Here is a tiny trained network, its code and every weight. The questions are about switching its units off for an input and a target symbol, where a switched-off unit gives its printed mean instead of its output.

import numpy as np


def w(rows, s, z=0):
    codes = np.array(rows[::2]) - 128.0
    scale = np.full(codes.shape[1], s)
    scale[-1] = z or s
    return codes * scale


def norm(h):
    return h / np.sqrt((h * h).mean(-1, keepdims=True) + 1e-5)


def f(y):
    return y / 2 * (1 + np.tanh(0.7978845608 * (y + 0.044715 * y**3)))


def softmax(a):
    e = np.exp(a - a.max(-1, keepdims=True))
    return e / e.sum(-1, keepdims=True)


def log_softmax(a):
    a = a - a.max(-1, keepdims=True)
    return a - np.log(np.exp(a).sum(-1, keepdims=True))


def net(x, mask):
    ids = ['ΓΣΦΩαβημ'.index(c) for c in x.split()]
    T = len(ids)
    res = E[ids] + P[:T]
    q, k, v = (norm(res) @ M[0].T for M in (Q, K, V))
    z = softmax(np.where(np.tri(T) > 0, q @ k.T / 3**0.5, -1e9)) @ v
    res = res + np.where(mask[0], z, O[0][:, -1]) @ O[0][:, :-1]
    y = f(norm(res) @ A[0][:, :-1].T + A[0][:, -1])
    res = res + np.where(mask[1:13], y, B[0][:, -1]) @ B[0][:, :-1]
    return log_softmax(norm(res)[-1] @ U[:, :-1].T + U[:, -1])


Q, K, V, O, A, B = {}, {}, {}, {}, {}, {}
E = w([
[101,198,97,250,141,153,173,81,182],'Γ',
[86,155,196,132,129,135,85,135,135],'Σ',
[143,154,116,208,141,203,168,184,155],'Φ',
[183,154,116,204,110,161,131,112,213],'Ω',
[94,137,165,170,156,148,63,87,133],'α',
[111,87,138,144,162,153,188,144,180],'β',
[44,165,146,80,138,193,94,107,117],'η',
[95,156,157,94,176,161,61,75,149],'μ',
],0.025)
P = w([
[139,143,210,176,52,248,163,46,164],'0',
[141,183,218,177,134,165,173,58,178],'1',
[120,139,186,161,124,145,155,89,188],'2',
[106,118,161,152,129,143,139,103,175],'3',
[96,100,140,144,138,141,128,116,169],'4',
[93,87,127,131,150,140,125,129,163],'5',
[93,78,115,127,162,138,116,144,163],'6',
[90,76,108,115,174,132,113,171,174],'7',
],0.016)
Q[0] = w([
[74,207,15,82,128,125,185,67,174],'H0',
[120,134,125,32,90,247,72,127,170],'H0',
[188,90,81,146,72,135,182,157,116],'H0',
],0.014)
K[0] = w([
[137,78,153,170,77,55,150,30,131],'H0',
[171,45,149,177,254,187,71,131,138],'H0',
[165,175,174,213,54,160,140,135,127],'H0',
],0.0099)
V[0] = w([
[120,5,166,118,113,74,243,101,117],'H0',
[34,156,132,94,180,182,210,142,76],'H0',
[133,91,129,9,148,104,128,35,186],'H0',
],0.018)
O[0] = w([
[116,82,87,80,120,154,113,190,225,141],'H0',
[24,204,95,161,1,80,169,111,75,254],'H0',
[163,83,124,100,82,176,132,27,201,153],'H0',
],0.0099,0.007)
A[0] = w([
[128,157,122,89,114,145,114,144,150,115],'N0',
[130,113,134,82,171,139,89,110,46,116],'N1',
[175,124,191,79,61,142,120,180,83,77],'N2',
[203,214,126,176,130,95,126,148,117,145],'N3',
[201,168,170,184,134,116,236,131,141,125],'N4',
[206,181,160,180,139,111,224,127,126,99],'N5',
[86,171,161,51,177,180,46,121,119,124],'N6',
[194,149,133,65,88,98,107,55,141,9],'N7',
[236,150,73,199,43,189,136,152,129,42],'N8',
[254,114,96,121,121,79,42,136,152,86],'N9',
[140,95,107,104,116,93,170,141,146,92],'N10',
[125,137,181,51,161,139,96,124,45,87],'N11',
],0.04,0.012)
B[0] = w([
[135,149,127,151,148,126,136,114,110,146],'N0',
[155,99,158,189,173,137,115,88,114,140],'N1',
[121,163,76,177,118,135,157,120,189,128],'N2',
[149,123,88,85,125,107,135,163,56,192],'N3',
[165,179,131,160,119,128,163,133,112,254],'N4',
[75,79,156,131,137,141,91,95,210,221],'N5',
[156,157,114,132,113,92,80,154,146,176],'N6',
[161,163,104,50,145,74,200,87,128,151],'N7',
[135,122,187,194,101,144,138,71,233,178],'N8',
[114,130,55,60,147,97,124,199,2,147],'N9',
[124,87,106,111,117,97,108,147,118,175],'N10',
[126,74,172,110,140,127,193,135,46,142],'N11',
],0.065,0.023)
U = w([
[119,99,146,170,157,221,162,107,226,192],'Γ',
[154,146,66,211,97,57,249,207,115,26],'Σ',
[35,56,58,62,185,202,120,184,131,245],'Φ',
[115,124,171,100,114,131,134,151,125,94],'Ω',
[170,73,203,163,171,112,88,85,52,114],'α',
[161,196,90,131,136,116,2,143,163,116],'β',
[31,164,129,124,48,147,115,49,55,120],'η',
[156,163,103,38,177,74,172,40,150,114],'μ',
],0.0085,0.012)

Each question gives the input, a string of symbols that net reads in full, and the target symbol t.
The units are the heads (3 rows each of Q, K, V and O) and the neurons (one row each of A and B). Each row of codes is followed by its name. A weight is (code - 128) times the scale printed after its matrix; where a second scale follows, it is the last column's (O, A, B and U).
mask holds one flag per unit, heads first, then neurons. A switched-off unit (its flag False) gives its mean, the last column of its rows in O or B, instead of its output. The means were averaged over made-up inputs and are rounded, as every weight is.
A unit's drop is (log p(t) with every unit on - log p(t) with that unit switched off) / (log p(t) with every unit on - log p(t) with every unit switched off).
The circuit of an input: a set's keep is (log p(t) with only the set's units on - log p(t) with every unit switched off) / (log p(t) with every unit on - log p(t) with every unit switched off). Starting from the 12 units with the biggest drops (on a tie, the unit counted first), units are removed one at a time, each time the one whose removal leaves the highest keep (on an exact tie, the one counted first), for as long as the keep stays at least 0.8.
units of the circuit, in order: the units of the circuit, biggest drop first
top k neurons: the k neurons with the biggest drops, biggest first
drop when u is switched off: that unit's drop, to one decimal
input β Ω α β Φ α Γ Σ, target α: units of the circuit, in order -> [H0; N1]
input η μ Σ, target μ: top 2 neurons -> [N7; N8]
input β β β α α β η β, target Φ: units of the circuit, in order -> [N4]
input β Σ β α Γ μ Ω α, target μ: units of the circuit, in order -> [H0; N7]
input α η α, target η: top 2 neurons -> [N8; N6]
input β α η η Ω Σ, target η: top 2 neurons -> [N5; N4]
input β α β, target Σ: units of the circuit, in order -> [H0; N5; N8; N3]
input α Ω α Σ Σ, target α: units of the circuit, in order -> [H0; N11]
input α Ω Φ η, target α: units of the circuit, in order -> [H0; N11; N1]
input Σ η Σ, target η: top 2 neurons -> [N8; N6]
input Γ μ β Φ Γ, target Σ: top 2 neurons -> [N4; N3]
input Γ β β η β Γ Φ Γ, target Φ: top 2 neurons -> [N8; N3]
input β Γ β β Ω Φ, target Γ: top 2 neurons -> [N8; N5]
input β β Φ η, target β: top 2 neurons -> [N6; N4]
input Ω β μ Ω, target Σ: top 2 neurons -> [N4; N9]
input η Φ α α α β, target Γ: top neuron -> [N5]
input β β α Φ β Σ, target β: drop when N4 is switched off -> 0.4
input Σ Φ α, target α: drop when N5 is switched off -> 0.1
input α β Ω Ω Ω, target Φ: drop when N9 is switched off -> 1.0
